Below is a small trained network, with its code and all its weights. Each question gives an input and a target symbol and asks what happens when units are switched off, that is, made to give their printed mean instead of their output.

import numpy as np


def w(rows, s, z=0):
    codes = np.array(rows[::2]) - 128.0
    scale = np.full(codes.shape[1], s)
    scale[-1] = z or s
    return codes * scale


def norm(h):
    return h / np.sqrt((h * h).mean(-1, keepdims=True) + 1e-5)


def f(y):
    return y / 2 * (1 + np.tanh(0.7978845608 * (y + 0.044715 * y**3)))


def softmax(a):
    e = np.exp(a - a.max(-1, keepdims=True))
    return e / e.sum(-1, keepdims=True)


def log_softmax(a):
    a = a - a.max(-1, keepdims=True)
    return a - np.log(np.exp(a).sum(-1, keepdims=True))


def net(x, mask):
    ids = ['βγδεζηθλμξπστψω'.index(c) for c in x.split()]
    T = len(ids)
    res = E[ids] + P[:T]
    u = 0
    for l in range(2):
        q, k, v = (norm(res) @ M[l].T for M in (Q, K, V))
        z = softmax(np.where(np.tri(T) > 0, q @ k.T / 2**0.5, -1e9)) @ v
        res = res + np.where(mask[u], z, O[l][:, -1]) @ O[l][:, :-1]
        u += 1
        y = f(norm(res) @ A[l][:, :-1].T + A[l][:, -1])
        res = res + np.where(mask[u : u + 12], y, B[l][:, -1]) @ B[l][:, :-1]
        u += 12
    return log_softmax(norm(res)[-1] @ U[:, :-1].T + U[:, -1])


Q, K, V, O, A, B = {}, {}, {}, {}, {}, {}
E = w([
[129,97,135],'β',
[170,43,69],'γ',
[185,130,173],'δ',
[194,123,183],'ε',
[92,107,77],'ζ',
[103,66,51],'η',
[132,219,254],'θ',
[133,197,217],'λ',
[100,74,53],'μ',
[103,89,78],'ξ',
[98,104,81],'π',
[105,83,62],'σ',
[101,94,75],'τ',
[94,89,61],'ψ',
[97,90,62],'ω',
],0.0019)
P = w([
[116,139,108],'0',
[181,102,139],'1',
[145,146,93],'2',
[176,106,139],'3',
[95,129,127],'4',
[93,1,163],'5',
[114,145,125],'6',
[162,108,150],'7',
[156,158,125],'8',
[113,72,154],'9',
[154,149,133],'10',
],0.0063)
Q[0] = w([
[99,30,5],'0.h1',
[186,58,41],'0.h1',
],0.0015)
K[0] = w([
[106,138,1],'0.h1',
[81,105,66],'0.h1',
],0.0026)
V[0] = w([
[254,128,45],'0.h1',
[162,219,156],'0.h1',
],0.0025)
O[0] = w([
[51,5,148,248],'0.h1',
[98,207,229,107],'0.h1',
],0.0027,0.0011)
A[0] = w([
[242,130,187,113],'0.n1',
[109,150,124,40],'0.n2',
[153,49,108,35],'0.n3',
[171,109,93,177],'0.n4',
[108,193,36,181],'0.n5',
[98,111,212,110],'0.n6',
[253,137,111,77],'0.n7',
[148,56,112,1],'0.n8',
[118,173,95,108],'0.n9',
[145,128,107,159],'0.n10',
[170,18,88,120],'0.n11',
[9,116,45,17],'0.n12',
],0.0036,0.0022)
B[0] = w([
[67,147,5,200],'0.n1',
[84,79,183,58],'0.n2',
[126,157,215,124],'0.n3',
[149,212,126,205],'0.n4',
[212,220,137,178],'0.n5',
[139,8,42,144],'0.n6',
[43,204,138,155],'0.n7',
[109,131,218,92],'0.n8',
[139,152,162,101],'0.n9',
[147,175,126,162],'0.n10',
[182,245,231,249],'0.n11',
[115,133,47,111],'0.n12',
],0.0022,0.0013)
Q[1] = w([
[2,114,69],'1.h1',
[22,158,95],'1.h1',
],0.0073)
K[1] = w([
[243,154,125],'1.h1',
[254,131,151],'1.h1',
],0.0084)
V[1] = w([
[35,210,177],'1.h1',
[182,93,254],'1.h1',
],0.0041)
O[1] = w([
[157,3,133,2],'1.h1',
[243,149,91,44],'1.h1',
],0.005,0.0012)
A[1] = w([
[117,145,148,124],'1.n1',
[122,131,154,151],'1.n2',
[141,111,144,139],'1.n3',
[124,145,1,135],'1.n4',
[112,117,110,88],'1.n5',
[156,87,152,157],'1.n6',
[88,122,110,1],'1.n7',
[110,104,117,93],'1.n8',
[142,143,116,72],'1.n9',
[65,171,78,136],'1.n10',
[105,75,101,87],'1.n11',
[175,135,105,117],'1.n12',
],0.0089,0.0037)
B[1] = w([
[151,129,107,156],'1.n1',
[140,127,81,176],'1.n2',
[106,129,88,145],'1.n3',
[111,175,2,250],'1.n4',
[137,119,169,90],'1.n5',
[105,144,83,189],'1.n6',
[118,83,171,64],'1.n7',
[124,150,153,99],'1.n8',
[131,108,173,100],'1.n9',
[151,103,40,252],'1.n10',
[170,196,175,116],'1.n11',
[70,144,172,144],'1.n12',
],0.0046,0.002)
U = w([
[102,143,19,236],'β',
[168,190,113,236],'γ',
[177,190,179,184],'δ',
[193,173,209,157],'ε',
[101,121,154,33],'ζ',
[63,129,157,74],'η',
[247,55,141,148],'θ',
[212,56,128,89],'λ',
[78,122,158,72],'μ',
[103,122,140,3],'ξ',
[107,131,156,28],'π',
[84,123,160,47],'σ',
[101,128,150,19],'τ',
[96,130,157,44],'ψ',
[87,127,165,67],'ω',
],0.011,0.0043)

Each question gives the input, a string of symbols that net reads in full, and the target symbol t.
The units are the heads (2 rows each of Q, K, V and O) and the neurons (one row each of A and B). Each row of codes is followed by its name. A weight is (code - 128) times the scale printed after its matrix; where a second scale follows, it is the last column's (O, A, B and U).
mask holds one flag per unit, layer by layer, with each layer's heads first. A switched-off unit (its flag False) gives its mean, the last column of its rows in O or B, instead of its output. The means were averaged over made-up inputs and are rounded, as every weight is.
A unit's drop is (log p(t) with every unit on - log p(t) with that unit switched off) / (log p(t) with every unit on - log p(t) with every unit switched off).
The circuit of an input: a set's keep is (log p(t) with only the set's units on - log p(t) with every unit switched off) / (log p(t) with every unit on - log p(t) with every unit switched off). Starting from the 12 units with the biggest drops (on a tie, the unit counted first), units are removed one at a time, each time the one whose removal leaves the highest keep (on an exact tie, the one counted first), for as long as the keep stays at least 0.8.
units of the circuit, in order: the units of the circuit, biggest drop first
most important unit: the unit with the biggest drop
top k neurons: the k neurons with the biggest drops, biggest first
top k neurons in layer l: the k neurons of layer l with the biggest drops, biggest first
drop when u is switched off: that unit's drop, to one decimal
input θ ω σ η, target θ: top 2 neurons -> 1.n4; 0.n11
input θ θ θ η ε θ π μ, target ε: most important unit -> 0.h1
input λ η σ θ γ γ θ ψ μ γ, target θ: top 3 neurons in layer 1 -> 1.n4; 1.n11; 1.n12
input λ π θ ζ λ ζ θ μ ξ π, target θ: units of the circuit, in order -> 1.h1; 1.n4; 1.n11
input θ γ ζ λ ε ξ μ γ, target ε: units of the circuit, in order -> 1.n4; 0.n11; 1.n10; 1.n12
input θ γ μ ζ, target θ: units of the circuit, in order -> 1.h1; 1.n4
input θ λ θ λ ε λ μ ε, target ε: top 4 neurons in layer 0 -> 0.n7; 0.n6; 0.n11; 0.n3
input β σ θ θ, target β: top 2 neurons -> 0.n11; 0.n1
input θ σ θ ω, target θ: units of the circuit, in order -> 1.h1; 1.n4
input β η ω θ, target β: top 3 neurons in layer 1 -> 1.n2; 1.n11; 1.n12
input ε ξ μ η, target ε: top 3 neurons in layer 0 -> 0.n7; 0.n11; 0.n1
input θ η η σ, target θ: top 2 neurons -> 1.n4; 0.n11
input β λ ω λ, target β: top 2 neurons -> 0.n1; 0.n5
input β η β λ, target β: top 2 neurons in layer 1 -> 1.n11; 1.n2
input ξ μ τ σ ε λ σ ε, target ε: top 2 neurons -> 1.n4; 1.n10
input η η μ η θ μ λ μ, target θ: top neuron -> 1.n4
input θ π μ λ, target θ: top 2 neurons -> 1.n4; 0.n5
input ε ω η σ, target ε: top 3 neurons -> 0.n7; 0.n11; 1.n4
input θ ε ψ ψ, target θ: top 2 neurons -> 1.n4; 0.n5
input θ θ θ θ θ τ λ θ, target θ: top neuron in layer 0 -> 0.n11
input θ λ σ ξ, target θ: drop when 0.n5 is switched off -> 0.1
input θ σ θ ε λ θ θ ω δ β, target θ: drop when 1.h1 is switched off -> 0.8
input θ θ λ σ, target θ: drop when 0.n12 is switched off -> 0.0
input θ ξ ζ μ, target θ: drop when 1.n4 is switched off -> 0.7
